Here is a tiny trained network, its code and every weight. The questions are about switching its units off for an input and a target symbol, where a switched-off unit gives its printed mean instead of its output.

import numpy as np


def w(rows, s, z=0):
    codes = np.array(rows[::2]) - 128.0
    scale = np.full(codes.shape[1], s)
    scale[-1] = z or s
    return codes * scale


def norm(h):
    return h / np.sqrt((h * h).mean(-1, keepdims=True) + 1e-5)


def f(y):
    return np.maximum(y, 0)


def softmax(a):
    e = np.exp(a - a.max(-1, keepdims=True))
    return e / e.sum(-1, keepdims=True)


def log_softmax(a):
    a = a - a.max(-1, keepdims=True)
    return a - np.log(np.exp(a).sum(-1, keepdims=True))


def net(x, mask):
    ids = ['αεηλμπτφψ'.index(c) for c in x.split()]
    T = len(ids)
    res = E[ids] + P[:T]
    r = norm(res)
    for j in range(3):
        rows = slice(2 * j, 2 * j + 2)
        q, k, v = (r @ M[0][rows].T for M in (Q, K, V))
        z = softmax(np.where(np.tri(T) > 0, q @ k.T / 2**0.5, -1e9)) @ v
        o = O[0][rows]
        res = res + np.where(mask[j], z, o[:, -1]) @ o[:, :-1]
    y = f(norm(res) @ A[0][:, :-1].T + A[0][:, -1])
    res = res + np.where(mask[3:7], y, B[0][:, -1]) @ B[0][:, :-1]
    return log_softmax(norm(res)[-1] @ U[:, :-1].T + U[:, -1])


Q, K, V, O, A, B = {}, {}, {}, {}, {}, {}
E = w([
[208,94,192,158,33,117],'α',
[78,136,215,62,64,81],'ε',
[192,149,179,65,144,80],'η',
[92,212,94,105,185,107],'λ',
[171,191,142,80,59,178],'μ',
[60,159,132,142,72,6],'π',
[180,169,131,97,114,77],'τ',
[173,170,40,106,40,72],'φ',
[177,110,170,199,146,111],'ψ',
],0.019)
P = w([
[124,244,212,180,122,113],'0',
[123,205,134,142,124,123],'1',
[119,176,135,143,128,134],'2',
[130,158,124,145,133,135],'3',
[132,135,127,139,134,140],'4',
[137,111,158,152,151,143],'5',
[139,101,113,133,135,145],'6',
[138,91,91,111,126,149],'7',
[130,72,94,113,135,155],'8',
[128,112,107,158,142,151],'9',
],0.011)
Q[0] = w([
[188,131,159,130,5,150],'head 0',
[19,149,87,185,151,55],'head 0',
[62,185,89,121,231,108],'head 1',
[104,152,108,100,223,238],'head 1',
[154,106,144,147,44,37],'head 2',
[90,114,101,163,147,161],'head 2',
],0.018)
K[0] = w([
[206,67,152,54,148,231],'head 0',
[90,37,76,205,55,90],'head 0',
[52,192,105,142,158,34],'head 1',
[99,198,141,190,96,93],'head 1',
[113,7,134,136,77,36],'head 2',
[102,203,198,122,84,162],'head 2',
],0.015)
V[0] = w([
[83,163,141,176,87,59],'head 0',
[55,127,106,152,147,139],'head 0',
[109,137,173,99,58,147],'head 1',
[127,157,117,174,87,214],'head 1',
[105,100,137,142,150,4],'head 2',
[149,205,157,89,184,130],'head 2',
],0.018)
O[0] = w([
[81,64,2,152,70,153,158],'head 0',
[74,181,122,111,106,165,6],'head 0',
[147,46,224,157,125,174,189],'head 1',
[106,139,113,218,67,231,100],'head 1',
[88,53,54,67,147,175,186],'head 2',
[143,211,196,93,232,149,152],'head 2',
],0.0097,0.016)
A[0] = w([
[128,179,66,161,153,152,85],'neuron 0',
[171,96,147,146,82,112,25],'neuron 1',
[248,128,152,91,130,204,59],'neuron 2',
[132,69,137,152,210,123,8],'neuron 3',
],0.019,0.0013)
B[0] = w([
[148,156,167,186,212,138,147],'neuron 0',
[187,126,174,98,178,96,214],'neuron 1',
[113,131,77,80,4,143,248],'neuron 2',
[81,183,110,179,127,46,212],'neuron 3',
],0.017,0.013)
U = w([
[37,34,255,60,172,121,110],'α',
[233,47,134,162,152,116,218],'ε',
[94,196,140,95,33,171,66],'η',
[144,135,186,149,28,160,196],'λ',
[124,190,165,24,133,94,126],'μ',
[144,156,73,250,103,55,4],'π',
[35,30,43,122,138,111,115],'τ',
[110,157,150,140,185,148,172],'φ',
[132,182,119,72,140,17,160],'ψ',
],0.0081,0.0032)

Each question gives the input, a string of symbols that net reads in full, and the target symbol t.
The units are the heads (2 rows each of Q, K, V and O) and the neurons (one row each of A and B). Each row of codes is followed by its name. A weight is (code - 128) times the scale printed after its matrix; where a second scale follows, it is the last column's (O, A, B and U).
mask holds one flag per unit, heads first, then neurons. A switched-off unit (its flag False) gives its mean, the last column of its rows in O or B, instead of its output. The means were averaged over made-up inputs and are rounded, as every weight is.
A unit's drop is (log p(t) with every unit on - log p(t) with that unit switched off) / (log p(t) with every unit on - log p(t) with every unit switched off).
The circuit of an input: a set's keep is (log p(t) with only the set's units on - log p(t) with every unit switched off) / (log p(t) with every unit on - log p(t) with every unit switched off). Starting from all 7 units, units are removed one at a time, each time the one whose removal leaves the highest keep (on an exact tie, the one counted first), for as long as the keep stays at least 0.8.
circuit, biggest first: the units of the circuit, biggest drop first
unit that matters most: the unit with the biggest drop
k most important neurons: the k neurons with the biggest drops, biggest first
heads that matter: for each layer, one digit per head in row order, 1 if its drop is at least 0.15 and else 0, layers parted by /
drop when u is switched off: that unit's drop, to one decimal
input π α λ ε π ψ, target τ: circuit, biggest first : head 2; head 0
input ψ η φ ψ π π ε ψ, target τ: circuit, biggest first : head 2
input η π λ, target φ: heads that matter : 101
input η π α η τ η α ε, target ε: circuit, biggest first : head 2; neuron 2; neuron 3
input η λ η φ ψ η μ ε, target λ: heads that matter : 110
input ε ε η π ψ, target π: 2 most important neurons : neuron 3; neuron 1
input φ α α φ, target ε: heads that matter : 001
input τ ψ ε, target α: circuit, biggest first : neuron 2; head 0; neuron 3
input α μ ψ, target λ: heads that matter : 010
input η φ μ ε η η α τ φ, target ε: 3 most important neurons : neuron 3; neuron 1; neuron 2
input η η α α α α η π φ ε, target τ: heads that matter : 001
input η η η ψ, target ψ: heads that matter : 010
input η η ε φ α η φ τ μ φ, target λ: heads that matter : 110
input τ α η φ η α ε φ π τ, target τ: heads that matter : 001
input τ λ μ μ τ α π, target τ: heads that matter : 000
input φ ψ φ, target π: unit that matters most : head 1
input α μ φ, target λ: heads that matter : 010
input π π φ, target τ: 2 most important neurons : neuron 2; neuron 1
input α η π, target τ: heads that matter : 100
input τ π π φ, target τ: unit that matters most : head 2
input η η μ λ ε η ε ψ, target π: drop when head 2 is switched off : 0.0
input α τ φ μ ψ η η α ε, target ε: drop when head 0 is switched off : -0.2
input η π λ τ π τ, target τ: drop when head 0 is switched off : 0.0
input φ η ε η φ φ φ η ψ, target ψ: drop when neuron 1 is switched off : 0.0
